Here is a tiny trained network, its code and every weight. The questions are about switching its units off for an input and a class, where a switched-off unit gives its printed mean instead of its output.

import numpy as np


def w(rows, s, z=0):
    codes = np.array(rows[::2]) - 128.0
    scale = np.full(codes.shape[1], s)
    scale[-1] = z or s
    return codes * scale


def f(y):
    return y / 2 * (1 + np.tanh(0.7978845608 * (y + 0.044715 * y**3)))


def log_softmax(a):
    a = a - a.max(-1, keepdims=True)
    return a - np.log(np.exp(a).sum(-1, keepdims=True))


def net(x, mask):
    res = np.array(x, float).reshape(1, 6) / 4 @ E
    y = f(res @ A[0][:, :-1].T + A[0][:, -1])
    res = res + np.where(mask, y, B[0][:, -1]) @ B[0][:, :-1]
    return log_softmax(res[-1] @ U[:, :-1].T + U[:, -1])


A, B = {}, {}
E = w([
[219,84,132,118,201,46],'x0',
[98,64,102,86,184,179],'x1',
[104,178,81,2,114,106],'x2',
[135,147,191,65,180,118],'x3',
[215,222,122,119,133,156],'x4',
[161,155,153,39,58,166],'x5',
],0.0087)
A[0] = w([
[77,143,154,177,128,195,186],'N0',
[155,183,189,135,95,101,169],'N1',
[159,226,39,201,120,115,129],'N2',
[94,95,78,116,138,68,247],'N3',
[67,154,180,168,104,106,180],'N4',
[153,152,113,107,71,150,175],'N5',
[110,173,184,195,177,116,245],'N6',
[89,118,149,104,167,136,192],'N7',
[112,52,133,155,80,83,191],'N8',
[97,108,161,59,180,134,153],'N9',
[197,92,167,98,119,111,197],'N10',
[144,180,139,118,123,115,118],'N11',
[148,151,113,107,129,71,74],'N12',
[178,193,167,180,54,143,196],'N13',
[128,170,76,113,134,146,117],'N14',
[246,97,161,136,211,148,236],'N15',
[192,131,125,111,242,144,164],'N16',
[206,154,120,123,178,111,177],'N17',
[74,178,76,113,225,101,169],'N18',
[121,123,184,189,155,159,103],'N19',
[188,122,164,148,78,103,6],'N20',
],0.013,0.0024)
B[0] = w([
[181,103,38,100,95,168,191],'N0',
[108,148,160,108,155,41,179],'N1',
[111,197,185,110,153,31,200],'N2',
[121,148,186,183,94,82,184],'N3',
[185,87,72,191,139,111,176],'N4',
[194,150,92,114,150,132,172],'N5',
[178,86,115,117,148,84,202],'N6',
[55,206,159,138,97,72,162],'N7',
[89,148,125,158,56,40,194],'N8',
[78,186,129,145,139,102,184],'N9',
[174,106,128,115,139,43,185],'N10',
[137,132,153,140,171,128,155],'N11',
[196,101,152,150,116,158,154],'N12',
[83,126,88,178,142,66,205],'N13',
[152,132,106,76,142,197,151],'N14',
[173,94,84,197,165,88,250],'N15',
[145,84,55,150,125,121,218],'N16',
[102,70,130,172,149,104,202],'N17',
[100,137,134,168,67,90,177],'N18',
[188,2,88,155,107,158,186],'N19',
[94,127,125,123,77,123,159],'N20',
],0.008,0.012)
U = w([
[177,92,192,105,149,134,3],'0',
[145,150,187,122,239,98,201],'1',
[150,139,125,70,167,245,111],'2',
[50,127,149,169,64,105,157],'3',
[168,45,48,167,112,141,127],'4',
],0.012,0.0036)

Each question gives the input, the list of numbers given to net, and the class t.
The units are the neurons (one row each of A and B). Each row of codes is followed by its name. A weight is (code - 128) times the scale printed after its matrix; where a second scale follows, it is the last column's (A, B and U).
mask holds one flag per neuron, in row order. A switched-off neuron (its flag False) gives its mean, the last column of its row in B, instead of its output. The means were averaged over made-up inputs and are rounded, as every weight is.
A unit's drop is (log p(t) with every unit on - log p(t) with that unit switched off) / (log p(t) with every unit on - log p(t) with every unit switched off).
The circuit of an input: a set's keep is (log p(t) with only the set's units on - log p(t) with every unit switched off) / (log p(t) with every unit on - log p(t) with every unit switched off). Starting from the 12 units with the biggest drops (on a tie, the unit counted first), units are removed one at a time, each time the one whose removal leaves the highest keep (on an exact tie, the one counted first), for as long as the keep stays at least 0.8.
circuit, biggest first: the units of the circuit, biggest drop first
most important unit: the unit with the biggest drop
k most important neurons: the k neurons with the biggest drops, biggest first
drop of u: that unit's drop, to one decimal
input [-4,6,0,1,-1,-1], class 3: most important unit -> N7
input [1,3,3,-6,5,-1], class 1: circuit, biggest first -> N2, N19
input [-7,-8,1,8,0,-3], class 1: circuit, biggest first -> N1, N8
input [5,-1,6,5,1,-8], class 4: 4 most important neurons -> N16, N2, N18, N15
input [0,5,0,7,7,-1], class 4: 2 most important neurons -> N16, N2
input [-8,-7,1,-8,8,2], class 1: 2 most important neurons -> N2, N5
input [-8,-2,-7,7,7,1], class 4: 2 most important neurons -> N0, N19
input [2,-1,-2,-6,5,-5], class 1: 3 most important neurons -> N2, N0, N4
input [-1,-7,2,-2,-1,-6], class 3: drop of N5 -> 0.1
input [5,0,5,-8,6,-5], class 1: drop of N2 -> 0.9
input [8,3,1,-3,-7,2], class 3: drop of N8 -> 0.1
